Here is a tiny trained network, its code and every weight. The questions are about switching its units off for an input and a class, where a switched-off unit gives its printed mean instead of its output.

import numpy as np


def w(rows, s, z=0):
    codes = np.array(rows[::2]) - 128.0
    scale = np.full(codes.shape[1], s)
    scale[-1] = z or s
    return codes * scale


def f(y):
    return y / 2 * (1 + np.tanh(0.7978845608 * (y + 0.044715 * y**3)))


def log_softmax(a):
    a = a - a.max(-1, keepdims=True)
    return a - np.log(np.exp(a).sum(-1, keepdims=True))


def net(x, mask):
    res = np.array(x, float).reshape(1, 4) / 4 @ E
    y = f(res @ A[0][:, :-1].T + A[0][:, -1])
    res = res + np.where(mask, y, B[0][:, -1]) @ B[0][:, :-1]
    return log_softmax(res[-1] @ U[:, :-1].T + U[:, -1])


A, B = {}, {}
E = w([
[27,166,128,92,97,51,95,61],'x0',
[162,167,126,74,113,115,254,83],'x1',
[125,144,128,75,14,249,97,113],'x2',
[167,113,129,3,116,63,93,205],'x3',
],0.0093)
A[0] = w([
[150,108,167,178,182,79,145,144,83],'N0',
[134,103,153,150,110,117,131,113,43],'N1',
[95,151,125,111,94,185,128,142,32],'N2',
[135,135,165,109,116,115,186,118,15],'N3',
[117,100,140,70,138,110,139,163,48],'N4',
[106,142,149,109,49,207,121,139,51],'N5',
[220,47,125,131,126,152,159,196,54],'N6',
[138,122,101,57,132,103,121,186,79],'N7',
[144,124,104,155,143,73,131,138,25],'N8',
[84,111,125,172,134,150,143,86,39],'N9',
[130,120,133,131,80,142,122,129,37],'N10',
[150,101,117,87,48,179,108,86,59],'N11',
[111,108,91,159,132,132,64,176,55],'N12',
[198,135,130,106,117,114,209,81,38],'N13',
[96,138,131,190,120,151,148,118,29],'N14',
[176,114,146,148,88,147,110,134,64],'N15',
[94,160,120,116,91,100,98,89,41],'N16',
[11,171,155,105,78,38,86,43,1],'N17',
[242,118,175,196,153,194,132,147,16],'N18',
[125,92,100,154,152,67,154,138,51],'N19',
[115,139,125,219,122,142,150,59,29],'N20',
[72,149,140,229,125,183,160,96,129],'N21',
[88,148,135,158,206,51,135,125,100],'N22',
[106,111,146,148,148,144,60,149,28],'N23',
[98,182,142,99,66,209,73,103,87],'N24',
[209,91,122,154,140,170,150,170,21],'N25',
[130,111,142,168,174,85,150,167,114],'N26',
[145,105,134,154,172,155,41,134,53],'N27',
[101,93,143,170,109,106,52,138,76],'N28',
[116,107,107,142,112,121,74,127,55],'N29',
[152,179,120,93,91,95,228,84,73],'N30',
[136,116,135,94,138,123,116,139,36],'N31',
[93,100,123,159,121,134,73,173,33],'N32',
[158,120,149,51,105,65,79,174,65],'N33',
[139,118,141,166,185,43,140,112,54],'N34',
[117,76,109,143,163,92,150,127,58],'N35',
[115,67,132,175,114,126,10,155,123],'N36',
[115,131,106,141,70,137,133,155,33],'N37',
[61,149,131,92,109,89,108,98,30],'N38',
[115,122,82,111,151,143,128,122,47],'N39',
[166,135,125,76,106,86,96,159,23],'N40',
[183,111,168,67,105,94,97,193,59],'N41',
[179,195,103,96,130,121,187,92,18],'N42',
[111,148,144,204,144,179,147,69,26],'N43',
],0.013,0.0092)
B[0] = w([
[156,155,129,102,124,138,104,125,181],'N0',
[127,125,136,147,145,125,111,83,117],'N1',
[157,142,138,124,147,136,113,104,154],'N2',
[123,112,146,137,143,135,128,88,140],'N3',
[128,121,126,148,116,112,121,95,149],'N4',
[163,148,131,102,125,138,92,127,201],'N5',
[104,144,94,151,171,142,134,135,198],'N6',
[122,111,113,153,98,101,119,112,181],'N7',
[138,134,134,116,131,138,100,90,142],'N8',
[131,113,125,156,121,114,114,104,159],'N9',
[147,125,131,125,147,137,114,84,130],'N10',
[166,153,134,109,133,130,93,123,191],'N11',
[113,115,161,116,128,136,146,98,162],'N12',
[108,106,166,105,132,143,153,109,186],'N13',
[121,110,126,145,112,110,108,100,156],'N14',
[134,145,118,128,149,127,117,108,145],'N15',
[128,129,115,143,160,134,123,113,160],'N16',
[94,131,79,144,199,166,134,153,247],'N17',
[105,126,88,142,171,147,124,129,210],'N18',
[155,148,135,111,130,132,107,107,161],'N19',
[129,100,118,150,95,94,116,103,195],'N20',
[125,114,117,149,91,89,133,136,249],'N21',
[160,154,125,103,123,145,108,137,216],'N22',
[118,122,154,126,143,127,142,97,152],'N23',
[160,163,132,102,124,137,108,135,222],'N24',
[104,136,104,131,174,149,125,129,180],'N25',
[147,143,131,120,127,137,118,143,182],'N26',
[114,111,155,117,136,140,156,103,168],'N27',
[120,113,157,126,134,139,158,120,172],'N28',
[124,118,145,130,144,137,142,97,140],'N29',
[114,106,187,119,130,145,159,131,222],'N30',
[129,121,129,142,132,119,108,92,127],'N31',
[125,116,155,134,141,134,145,106,154],'N32',
[126,113,119,166,91,93,123,114,204],'N33',
[163,152,133,111,120,144,98,126,194],'N34',
[144,138,130,110,126,135,111,112,150],'N35',
[123,124,164,103,117,133,163,137,218],'N36',
[144,128,133,124,155,131,110,71,128],'N37',
[109,123,104,146,159,137,126,120,175],'N38',
[129,106,139,158,176,138,94,5,115],'N39',
[127,117,119,152,110,108,113,96,160],'N40',
[127,103,112,155,98,96,111,110,189],'N41',
[112,112,169,128,136,135,139,94,172],'N42',
[125,97,119,154,95,94,112,104,198],'N43',
],0.024,0.013)
U = w([
[188,164,125,103,124,143,101,115,118],'0',
[117,112,100,156,90,85,119,105,97],'1',
[85,140,71,137,175,157,132,124,129],'2',
[104,119,195,113,129,145,165,109,86],'3',
[120,159,96,92,64,108,179,250,254],'4',
],0.021,0.0085)

Each question gives the input, the list of numbers given to net, and the class t.
The units are the neurons (one row each of A and B). Each row of codes is followed by its name. A weight is (code - 128) times the scale printed after its matrix; where a second scale follows, it is the last column's (A, B and U).
mask holds one flag per neuron, in row order. A switched-off neuron (its flag False) gives its mean, the last column of its row in B, instead of its output. The means were averaged over made-up inputs and are rounded, as every weight is.
A unit's drop is (log p(t) with every unit on - log p(t) with that unit switched off) / (log p(t) with every unit on - log p(t) with every unit switched off).
The circuit of an input: a set's keep is (log p(t) with only the set's units on - log p(t) with every unit switched off) / (log p(t) with every unit on - log p(t) with every unit switched off). Starting from the 12 units with the biggest drops (on a tie, the unit counted first), units are removed one at a time, each time the one whose removal leaves the highest keep (on an exact tie, the one counted first), for as long as the keep stays at least 0.8.
units of the circuit, in order: the units of the circuit, biggest drop first
unit that matters most: the unit with the biggest drop
top k neurons: the k neurons with the biggest drops, biggest first
drop when u is switched off: that unit's drop, to one decimal
input [8,-2,4,4], class 2: unit that matters most => N17
input [7,-8,8,0], class 0: top 2 neurons => N24, N5
input [-1,8,7,4], class 3: top 2 neurons => N30, N13
input [6,6,1,2], class 2: top 2 neurons => N17, N36
input [-6,-6,0,-7], class 1: top 3 neurons => N21, N17, N43
input [-6,-4,-5,3], class 2: top 2 neurons => N6, N18
input [2,6,-4,6], class 1: top 2 neurons => N33, N7
input [5,5,4,-2], class 2: top 2 neurons => N17, N36
input [-5,-6,-8,-8], class 0: top 3 neurons => N0, N22, N34
input [5,-5,4,1], class 2: top 2 neurons => N17, N30
input [1,-4,-4,-4], class 0: top 2 neurons => N22, N30
input [-7,-1,-4,7], class 1: top 2 neurons => N41, N17
input [-5,7,-7,-2], class 0: top 3 neurons => N0, N34, N22
input [0,-5,-4,4], class 3: units of the circuit, in order => N36
input [-7,6,-1,-3], class 2: top 2 neurons => N18, N6
input [7,-8,-8,3], class 0: top 2 neurons => N22, N34
input [2,2,-5,-5], class 0: drop when N0 is switched off => 0.2
input [1,6,5,-4], class 3: drop when N34 is switched off => 0.2
input [6,-5,8,-7], class 0: drop when N5 is switched off => 0.3
input [8,4,6,-5], class 2: units of the circuit, in order => N17
input [3,6,5,4], class 3: drop when N30 is switched off => 2.2
